Here is a tiny trained network, its code and every weight. The questions are about switching its units off for an input and a target symbol, where a switched-off unit gives its printed mean instead of its output.

import numpy as np


def w(rows, s, z=0):
    codes = np.array(rows[::2]) - 128.0
    scale = np.full(codes.shape[1], s)
    scale[-1] = z or s
    return codes * scale


def f(y):
    return y / 2 * (1 + np.tanh(0.7978845608 * (y + 0.044715 * y**3)))


def softmax(a):
    e = np.exp(a - a.max(-1, keepdims=True))
    return e / e.sum(-1, keepdims=True)


def log_softmax(a):
    a = a - a.max(-1, keepdims=True)
    return a - np.log(np.exp(a).sum(-1, keepdims=True))


def net(x, mask):
    ids = ['αγηλξσφψ'.index(c) for c in x.split()]
    T = len(ids)
    res = E[ids] + P[:T]
    u = 0
    for l in range(2):
        r = res
        for j in range(3):
            rows = slice(2 * j, 2 * j + 2)
            q, k, v = (r @ M[l][rows].T for M in (Q, K, V))
            z = softmax(np.where(np.tri(T) > 0, q @ k.T / 2**0.5, -1e9)) @ v
            o = O[l][rows]
            res = res + np.where(mask[u + j], z, o[:, -1]) @ o[:, :-1]
        u += 3
        y = f(res @ A[l][:, :-1].T + A[l][:, -1])
        res = res + np.where(mask[u : u + 4], y, B[l][:, -1]) @ B[l][:, :-1]
        u += 4
    return log_softmax(res[-1] @ U[:, :-1].T + U[:, -1])


Q, K, V, O, A, B = {}, {}, {}, {}, {}, {}
E = w([
[105,84,254],'α',
[63,59,32],'γ',
[243,171,152],'η',
[41,155,105],'λ',
[43,88,84],'ξ',
[210,24,92],'σ',
[104,224,199],'φ',
[43,165,205],'ψ',
],0.013)
P = w([
[82,226,96],'0',
[118,243,80],'1',
[123,252,92],'2',
[142,249,102],'3',
[164,246,112],'4',
[183,252,116],'5',
[189,241,131],'6',
[214,236,148],'7',
[233,232,159],'8',
[226,252,149],'9',
[245,237,170],'10',
[236,241,173],'11',
],0.0042)
Q[0] = w([
[52,89,162],'L0H0',
[123,68,97],'L0H0',
[183,30,39],'L0H1',
[84,82,163],'L0H1',
[69,184,9],'L0H2',
[178,112,239],'L0H2',
],0.011)
K[0] = w([
[121,70,208],'L0H0',
[162,146,72],'L0H0',
[176,7,150],'L0H1',
[94,102,53],'L0H1',
[80,186,157],'L0H2',
[171,85,167],'L0H2',
],0.015)
V[0] = w([
[125,213,34],'L0H0',
[2,180,96],'L0H0',
[156,232,151],'L0H1',
[25,173,148],'L0H1',
[163,224,51],'L0H2',
[91,185,105],'L0H2',
],0.0079)
O[0] = w([
[51,150,119,220],'L0H0',
[127,185,132,252],'L0H0',
[253,168,129,106],'L0H1',
[32,110,219,94],'L0H1',
[125,139,229,188],'L0H2',
[173,69,79,185],'L0H2',
],0.0071,0.0038)
A[0] = w([
[195,77,2,58],'L0N0',
[132,125,131,32],'L0N1',
[49,128,43,217],'L0N2',
[112,73,48,2],'L0N3',
],0.0096,0.0028)
B[0] = w([
[49,121,90,250],'L0N0',
[99,180,77,114],'L0N1',
[245,60,168,254],'L0N2',
[129,135,66,192],'L0N3',
],0.011,0.0079)
Q[1] = w([
[131,135,81],'L1H0',
[97,117,79],'L1H0',
[119,255,192],'L1H1',
[160,83,75],'L1H1',
[133,79,81],'L1H2',
[90,215,90],'L1H2',
],0.017)
K[1] = w([
[133,119,14],'L1H0',
[86,67,141],'L1H0',
[45,200,247],'L1H1',
[173,85,103],'L1H1',
[109,73,114],'L1H2',
[150,204,95],'L1H2',
],0.012)
V[1] = w([
[141,39,169],'L1H0',
[134,235,49],'L1H0',
[185,162,161],'L1H1',
[89,234,186],'L1H1',
[39,174,192],'L1H2',
[202,255,18],'L1H2',
],0.0072)
O[1] = w([
[226,58,106,154],'L1H0',
[42,255,237,116],'L1H0',
[90,54,141,99],'L1H1',
[117,33,125,2],'L1H1',
[132,114,73,31],'L1H2',
[253,112,136,119],'L1H2',
],0.0068,0.0091)
A[1] = w([
[219,146,194,97],'L1N0',
[180,24,95,110],'L1N1',
[144,221,75,212],'L1N2',
[121,88,10,3],'L1N3',
],0.011,0.0038)
B[1] = w([
[48,102,133,177],'L1N0',
[163,255,62,228],'L1N1',
[148,11,165,255],'L1N2',
[10,193,157,218],'L1N3',
],0.0045,0.0085)
U = w([
[159,94,86,250],'α',
[113,123,100,23],'γ',
[33,144,52,159],'η',
[97,224,125,109],'λ',
[160,100,144,153],'ξ',
[113,133,93,72],'σ',
[130,4,113,254],'φ',
[115,125,100,25],'ψ',
],0.015,0.0038)

Each question gives the input, a string of symbols that net reads in full, and the target symbol t.
The units are the heads (2 rows each of Q, K, V and O) and the neurons (one row each of A and B). Each row of codes is followed by its name. A weight is (code - 128) times the scale printed after its matrix; where a second scale follows, it is the last column's (O, A, B and U).
mask holds one flag per unit, layer by layer, with each layer's heads first. A switched-off unit (its flag False) gives its mean, the last column of its rows in O or B, instead of its output. The means were averaged over made-up inputs and are rounded, as every weight is.
A unit's drop is (log p(t) with every unit on - log p(t) with that unit switched off) / (log p(t) with every unit on - log p(t) with every unit switched off).
The circuit of an input: a set's keep is (log p(t) with only the set's units on - log p(t) with every unit switched off) / (log p(t) with every unit on - log p(t) with every unit switched off). Starting from the 12 units with the biggest drops (on a tie, the unit counted first), units are removed one at a time, each time the one whose removal leaves the highest keep (on an exact tie, the one counted first), for as long as the keep stays at least 0.8.
units of the circuit, in order: the units of the circuit, biggest drop first
top k neurons in layer l: the k neurons of layer l with the biggest drops, biggest first
heads that matter: for each layer, one digit per head in row order, 1 if its drop is at least 0.15 and else 0, layers parted by /
drop of u: that unit's drop, to one decimal
input φ γ γ σ γ γ γ ψ γ λ σ α, target φ: units of the circuit, in order	L1H1, L0H1
input γ η φ φ λ ξ ξ, target λ: heads that matter	010 / 100
input γ σ γ γ γ γ σ λ γ γ σ ψ, target η: units of the circuit, in order	L0N2, L1H1
input γ γ γ ξ γ γ γ γ ξ, target α: units of the circuit, in order	L1H0, L0N2, L1N1, L0H1
input γ ψ σ σ η γ σ ψ, target ξ: units of the circuit, in order	L1H1, L0N0
input σ σ α φ ξ α λ ψ, target φ: units of the circuit, in order	L1H1
input σ γ φ γ γ φ η γ σ γ ξ, target λ: units of the circuit, in order	L0N0, L1H0, L0H1, L1H1
input γ σ γ γ η σ γ ξ λ φ α, target φ: heads that matter	100 / 010
input ψ γ γ, target α: heads that matter	000 / 100
input γ γ γ α λ, target φ: top 2 neurons in layer 0	L0N0, L0N3
input σ γ γ, target α: top 2 neurons in layer 0	L0N2, L0N3
input γ λ σ σ σ, target η: top 2 neurons in layer 0	L0N2, L0N0
input γ σ γ γ γ ξ, target α: top 2 neurons in layer 0	L0N2, L0N0
input σ γ γ σ γ γ ξ ξ λ, target φ: top neuron in layer 0	L0N3
input λ γ γ γ λ γ α ψ γ ψ, target φ: drop of L0H1	0.1
input σ γ ψ, target η: drop of L1N2	0.2
input σ η γ γ ξ, target ξ: drop of L1H1	0.1
input ψ σ γ γ λ ψ ξ, target ξ: drop of L0N3	0.1
